Each row is followed by its class.
5 2 -11 -3 2 -1 -26 8 -3 -11 3 33 -57 -4 18 -2 1 -15 18 -6 14 -4 7 2 0 3
 17 14 31 2 -3 -5 29 -1 5 21 32 23 0 6 4 -58 -11 1 -15 13 3 -9 1 7 2
las
9 13 -4 -8 3 7 0 -18 -5 -8 -7 2 -12 0 3 -3 13 -5 -4 -3 10 -1 1 -2 9 -4
 10 2 3 -19 -5 2 18 0 0 15 8 2 -7 4 -5 -13 5 0 2 10 2 1 -1 -4 -1
Teg
16 8 -5 6 0 -3 -12 16 -10 -2 12 26 -48 -14 17 2 -6 -9 11 -3 13 -4 7 -2 4
 6 -11 9 13 21 -3 -10 10 3 6 15 21 14 1 -1 -4 -33 -10 1 -12 2 3 -3 0 6 0
las
15 6 -5 -9 0 -3 -10 -1 -18 -12 -19 39 -48 -4 5 -9 23 -1 9 16 14 1 13 -8
 7 -9 17 7 10 3 0 5 14 -5 6 11 36 16 -4 32 6 -61 12 -1 -2 -1 3 -8 -5 3
 -7
Teg
6 12 -17 -7 -1 -3 -11 5 -21 -22 -17 52 -60 -6 15 -3 15 -15 19 -8 7 -10
 19 14 13 10 12 15 7 33 3 0 2 -3 9 18 42 21 5 37 6 -61 -7 1 -17 -8 5 -7
 -3 7 -1
las
-1 3 -11 2 4 6 -23 30 -12 -3 18 32 -54 -11 26 -3 -13 -2 19 -9 7 3 2 1 -4
 7 -15 11 11 37 -5 -11 2 0 10 17 17 24 3 3 0 -37 -18 1 -18 -4 -1 -4 2 6
 3
las
7 3 1 0 -1 -6 -4 4 -20 -9 -7 19 -44 -9 0 -2 14 -6 4 -6 5 -2 6 3 3 -2 11
 4 4 -5 3 -4 11 -3 2 7 16 14 -4 16 2 -28 6 7 -2 4 -1 -2 -4 -2 1
Teg
6 -1 -3 -3 2 -1 -6 -1 -7 -5 -7 20 -24 -3 4 -2 6 -7 4 -6 5 2 2 1 5 -2 2 4
 12 0 0 -2 21 0 4 29 10 10 14 1 -2 -24 0 -1 -3 10 1 7 4 -1 -4
Teg
7 6 -7 -7 5 -6 -21 8 -14 -10 -2 34 -46 -7 13 -10 7 -13 14 -5 3 0 9 -3 9
 0 3 13 12 21 -2 -3 11 0 8 16 28 17 0 14 0 -56 -7 2 -16 0 0 -5 -2 2 -1
las
4 4 -10 0 3 3 -22 5 -10 -7 7 19 -47 -7 13 3 -2 -7 5 -6 10 -5 5 3 4 6 -3
 10 16 -3 0 -6 26 1 0 28 16 15 1 -7 -4 -38 -22 2 -18 13 0 -7 4 5 3
las
14 3 -2 -7 -1 -11 -21 6 -16 -7 -13 33 -43 0 3 -3 22 -11 12 -6 12 1 10 6
 7 -6 11 8 10 -11 3 -3 21 -7 -2 7 25 21 -4 38 2 -57 7 1 -1 11 0 -3 -6 4
 -5
Teg
-6 3 -6 5 2 5 -33 29 -2 17 30 4 -36 -6 9 -1 -19 -1 16 -4 9 -5 -1 3 -10 3
 -21 7 17 2 0 -11 10 0 -5 8 -9 9 4 -19 4 -5 -24 -12 -7 10 0 2 4 -4 5
las
-5 0 -9 -4 4 0 -12 4 -16 3 16 11 -38 5 10 -2 9 -11 25 -7 10 5 6 24 5 8
 13 5 3 16 8 2 5 0 -5 8 27 7 12 24 5 -40 -1 -1 -14 -7 -1 -3 -2 6 3
las
19 4 -6 -3 4 -3 -47 42 -23 10 18 38 -61 -7 13 -5 -7 -8 30 -5 12 3 3 6 -8
 -5 -13 17 16 16 3 -17 13 -4 1 9 22 34 9 10 6 -61 -13 2 -15 5 0 -8 -4 8
 -3
las
-11 8 -9 0 5 5 -4 -16 7 -4 24 -12 -7 -11 9 2 -11 -8 5 -4 -3 -6 -5 -1 3 5
 -8 1 2 -2 -7 -2 22 8 0 12 -2 -4 2 -24 -7 10 -15 1 -10 12 -4 -1 0 4 6
las
10 3 -5 -5 1 -3 -6 -15 -5 -1 -4 3 -20 -1 5 0 12 -3 -3 -4 9 2 4 10 0 -7 5
 3 4 -27 -4 -1 26 -2 -2 12 8 7 -7 1 1 -19 6 2 0 25 -1 0 -4 4 2
Teg
12 -2 -5 -13 -2 -2 -8 -8 -6 2 -7 8 -2 -1 -2 0 16 -4 -6 2 4 0 -4 2 5 -15
 8 0 10 -25 -3 -2 23 -5 -8 4 4 2 5 -2 -5 -13 8 -1 1 17 -9 -2 -4 4 2
Teg
